Rows and whether each has a hidden trait (one of two labels; each part has its own)
[  2  -9 -26   4   9 -14 -14  -5  29  -5   1  -7   2   0 -11  17  12 -15
  -8 -13   6 -12   1  -9   4   7   6   7  -6  12   5  -2   2   2   4  -7
   7  -7   0   1  -5  -4  -8  -6] => Q
[ -3  -5 -21  -2   4 -19 -11   5  14  -2   8 -10   9   1   0  10   8  -5
  -3   0   1 -13   2  -1  -5  -2   5  17  -9 -10  14  -1   2  -3  -5 -10
  -7  -2  -4   1 -13  16 -14   0] => Q
[ -2   8   6  -1   9  27  -2  -2 -10   2  -8  10  23  -2   8 -23  -6  15
   0  14  -5  10  -2   3   0 -11  10   1   3 -14  -7  19   0  -1   0   4
   7   8  -2  -1   4 -11  -1   5] => R
[ -4  -2 -29   2  25  -1 -18  -2  24  -6   9  -6   7   4  -9  17   4 -16
  -4  -7   4 -15  -2  -8   6  -1   6  19  -8  -2   9   4   3  -3   2  -8
  -2   2 -11   0 -12  -5 -26  -1] => R
[ -2   2 -14  -4  11   1 -16   1   2   0   0 -17   2   5  -7  -5   5  -2
  -3   1   1 -17   5   1  -4  -4   1 -13  -4  -3   6 -11   3   2  -2   8
  -7   2   3   1  -5   8   3  -1] => Q
[ -1 -10 -26   2  13 -20 -19  -2  29  -8  13 -10  -6   0 -12  26  11 -18
  -1 -12  -1 -14  -3 -11  -4  -1   6  21  -9   7  12   4   3   0   4 -15
  -4  -1  -5   1 -12   3 -35   3] => Q
[ -3   3   8  -1   4  15  -7  -4  -4   1 -14   5  22   2   1  -7  -3   9
  -2  -2   1   8  -7  -5   2  -1   8 -15   4   6  -5   3   2   3  -2   2
   5   6   6  -1   0 -28  19  -3] => R
[ -3  -6  -2   0  -5 -29 -12  -3  21  -8  17   2  -6  -2  -4  34   7 -10
  11 -13   5  -9 -13  -9 -14   1  -3  14  -8  14   9  16   0  -7   5 -17
  -8   1   1   2 -11   2 -52  13] => Q
[  3 -17 -34   1  17 -21 -16   4  14  -4   9 -25 -19  -2 -14   4  17 -10
 -13   1 -30  -6  16  -1  -4 -14  -5  16  -8 -13  16 -25   4  16  -1   0
  -7  -7  -8   0  -8  31   0  -8] => Q
[ -4  11  29  -1  -6  12   4  -1 -12   1  -1  20  24  -2  12  -5  -9  14
  11   7  10  10 -12   0  -8  -4   6   1   4  -2  -6  27  -2  -8   0  -6
   3   9   3   0   1 -18 -18  13] => R

Part 2:
[ -7  -5   3  -5  38 -16 -18  -5  -8  13  15   0   8  11  -4 -20  -3] => D
[ 32 -11  -4  10  43   7 -15   9  -6   5  12   8  13  13   2  34   3] => M
[ -9   5  -3  -8   0  20  -1  -3   1   8   1  -2  10   4  11 -18  -6] => D
[  2   2  12 -22  16  -9  -1  -7 -10  11   9  -5   3   9   6   3   1] => D
[ 29 -15   1   6 -19 -16   2  29   7 -21  -3   7   3 -11   0  50  10] => M
[ 10  10   8 -13  52  -9  -6 -10 -16  15  20  -2   4  17   7   6  -4] => M
[ -7   3 -28   8 -12  -1   3  -1   2   8 -11 -10   4  -2 -19 -27  -5] => D
[ -1  -6   2  10 -27 -21 -12 -15  -1   4  16  -9   4  11 -10 -11  -9] => D
[-15   0 -15  10 -23  -1   6  13   7   2 -14 -10  -2   0  -8  -6  -5] => D
[ 12   4   3 -18  33 -16  -3  -6 -12   7  17   1   1  11   6  11   0] => M
[ 17   5   2 -13   8 -22  -1  13  -3  -3   7  -1   1   2   2  16   3] => M
[-16   6  -2  11   2   4   6   3   7  10 -11  -1   2  13  -1 -16  -9] => D
[  5   2  14 -23  43 -22  -8  -6  -9  14   8  -3   5  12   0  -7  -5] => D
[ -3  -3   3   8  13 -15 -19 -17  -7  14  13  -1   4  15  -5 -18  -8] => D
[ -5  10  21  37  32  26   8   7 -15  -4 -16  18  -4  -1   9  -8  -5] => M
[  0  -2   7  -7  16  16   8 -13  -2  -4   8   3  -3  -6  -1  15   3] => D
[ -2 -10   2  34  -4 -26 -15 -17  -3   4  19 -13  10  11 -10 -22  -8] => D
[ -9  -6   3  -4  26 -20 -15  -2  -4   8  13   0   7   8  -2 -12   1] => D
[ -5   0 -11 -10 -23   4  -4  -3   3   7  -7  -3   3  -2   3 -25  -3] => D
[  4   2   3  -3  36  23  -5 -22   1 -13   3   1  -5  -3   6  13   4] => M
[ -1   0   5 -18  49 -23 -12   4 -10   7  15   0   7   6  -4 -16  -5] => M
[ 10   3   9 -17  33 -21  -6   3 -10   4  17   0   5   8  -3   6  -6] => M
[-7 11  8  3 22 31  9  1  2  6  0 -4  5  4  4 -6 -1] => D
[ -1  10  16  32  36  25   7   4 -16  -5 -14  17  -5   2   9  -5  -6] => M
[-12   9  19  30  37  25   4  -3 -12  -4 -15  15  -4   4   5  -3  -3] => M
[-12   8  -6   1   9   8   0  -2   3   6  -4  -1  10   7   5 -18  -5] => D
[ -6   5   8  -7  24  26   3  -5   2  11   9   1   6   2   5 -10  -3] => D
[-8 14 23  7 44 41  5  0 -1 13  6 -4  2  8 -2 -7 -2] => D
[-7 16 18  9 26 14  9  1  2 10 -2 -5  2 11  0  0  0] => D

[  3   6  -6   0  13   0  -2   0 -13   3  -1  -9  -1   5   1  -3   4 -12
   4  -2   1  -2  -3   0  -8  -5   1  -9   8   5  -4   2   6] => <51>
[ 19  20   0  -1  16  -4  -7 -11   3  -4  -7   9  10   8   3 -11  16 -18
 -12   8  11   1 -14  21 -14  -6  -3  12  -3  12  -8   5  -2] => <51>
[  7 -10   8   5 -12   9   4  11  23   1  -5  -2  -9   5   9   0  -3   9
   2  -2  -6  -1   4 -14   6  -9  13  -6  -4  -2   5  27  -7] => <51>
[  1  54  -7  -1  41  -3  10 -49 -16   3  26   1   2   2   7  21  14  -3
 -12  -8  11   0   2  -4  -8  19   4  -9  16  24  -7   9  -3] => <51>
[ -2  -6  -6  -1   7   1  -2   7  -8  -4 -20 -18  -6   0  -8   3  -2  -7
   0   2  -2  11  -8 -13  -2 -10   9   4   9  -3  -1   4   9] => <51>
[  2 -16   8   4 -13   2  -2  19  15   2  -1  -2  -3   3   4  -3   1   4
   8   0  -5  -6   4  -6   0  -6   2  -8  -9  -6   2   9  -3] => <54>
[  6 -17   8   0 -14  -1  -7  17  14   2  -4  11   1   7   3 -16   5  -4
   6   5   0  -9  -3   6  -6  -8  -5   1 -13  -5  -1   0  -1] => <51>
[ 17  47  10  -1  16  -8   7 -43  17   1  27  42  20   5  24   1  22   2
 -27   1  19 -12  -2  31 -14  19 -10   8 -13  17  -4  19 -28] => <51>
[ 34  17   6   9  13  11  -1   7  19   2   3  -2  -6  19  25  -4  26  -6
  -2  -2   4 -14  -2  -6 -10 -14  22 -10  -1  19  -5  43 -13] => <51>
[ 12  13  -4  -4  14  -1  -7  -5  -4  -8 -14   1   6   4   2  -7   9 -16
 -11  10  10  10 -15  17  -9  -6   0  19   2   8  -7   5  -1] => <51>
[ -1 -11   4   2  -5  -1  -2   9   8   6  -7  -2  -4   5   1  -7  -3  -4
  10  -1  -5   0   0  -6  -3  -7  -1 -13  -3  -4  -1  10   0] => <51>
[  4 -14   4   4 -12   6  -5   5   3   8   4   5  -4   8   4 -10  -8   0
  11  -5 -10  -5   7  -2   4  -5  -1 -16   0   1   2  -5   0] => <54>
[  1  -3   5   3   6  -3  -2   8   0   9  16   0   0   8   6  -1   7  -2
   8  -4  -1 -13   6  -2  -9   3  -3 -21  -4   2  -4   1   0] => <54>
[  4  21  -9  -1  26  -5  -7 -11 -22   6   5  -6   3   9  -1  -3   7 -21
   5   0   5  -3  -6   5 -15  -1  -5 -13   9   9 -10  -7   9] => <51>
[ -3  -4  -9  -2  10  -1  -8  12 -21   1  -9 -20  -2   2 -12  -3   3 -15
   8   2   1   5  -6  -5 -11  -7   1  -6   7  -1  -5 -12  17] => <54>
[ 0 -6  3  1 -9  3 -1 -8  5  8  9 11 -1  5  3 -9 -7  3  4 -4 -4 -5  8  7
  3  5 -8 -9 -5  0  1 -5 -2] => <54>
[  8  32  -5  -3  31 -10 -12 -21 -16   5   6   5  14  10   3  -9  18 -27
  -4   4  12  -7 -11  20 -25   2 -10  -7   0  12 -13  -1   3] => <51>
[ -6 -12  -7  -7  -2  -6 -14  -5 -16   0 -15   8   9   0 -18 -18 -11 -15
   3  10  -1  13  -9  23  -3  -4 -17  11   0  -5  -2 -35  14] => <54>
[ -3 -14   4   1  -8  -2  -1   9   8   7  -5   1  -3   4   2  -5  -7   2
  10  -1  -7  -1   3  -7  -2  -4   1 -13  -6  -9   1   9  -1] => <54>
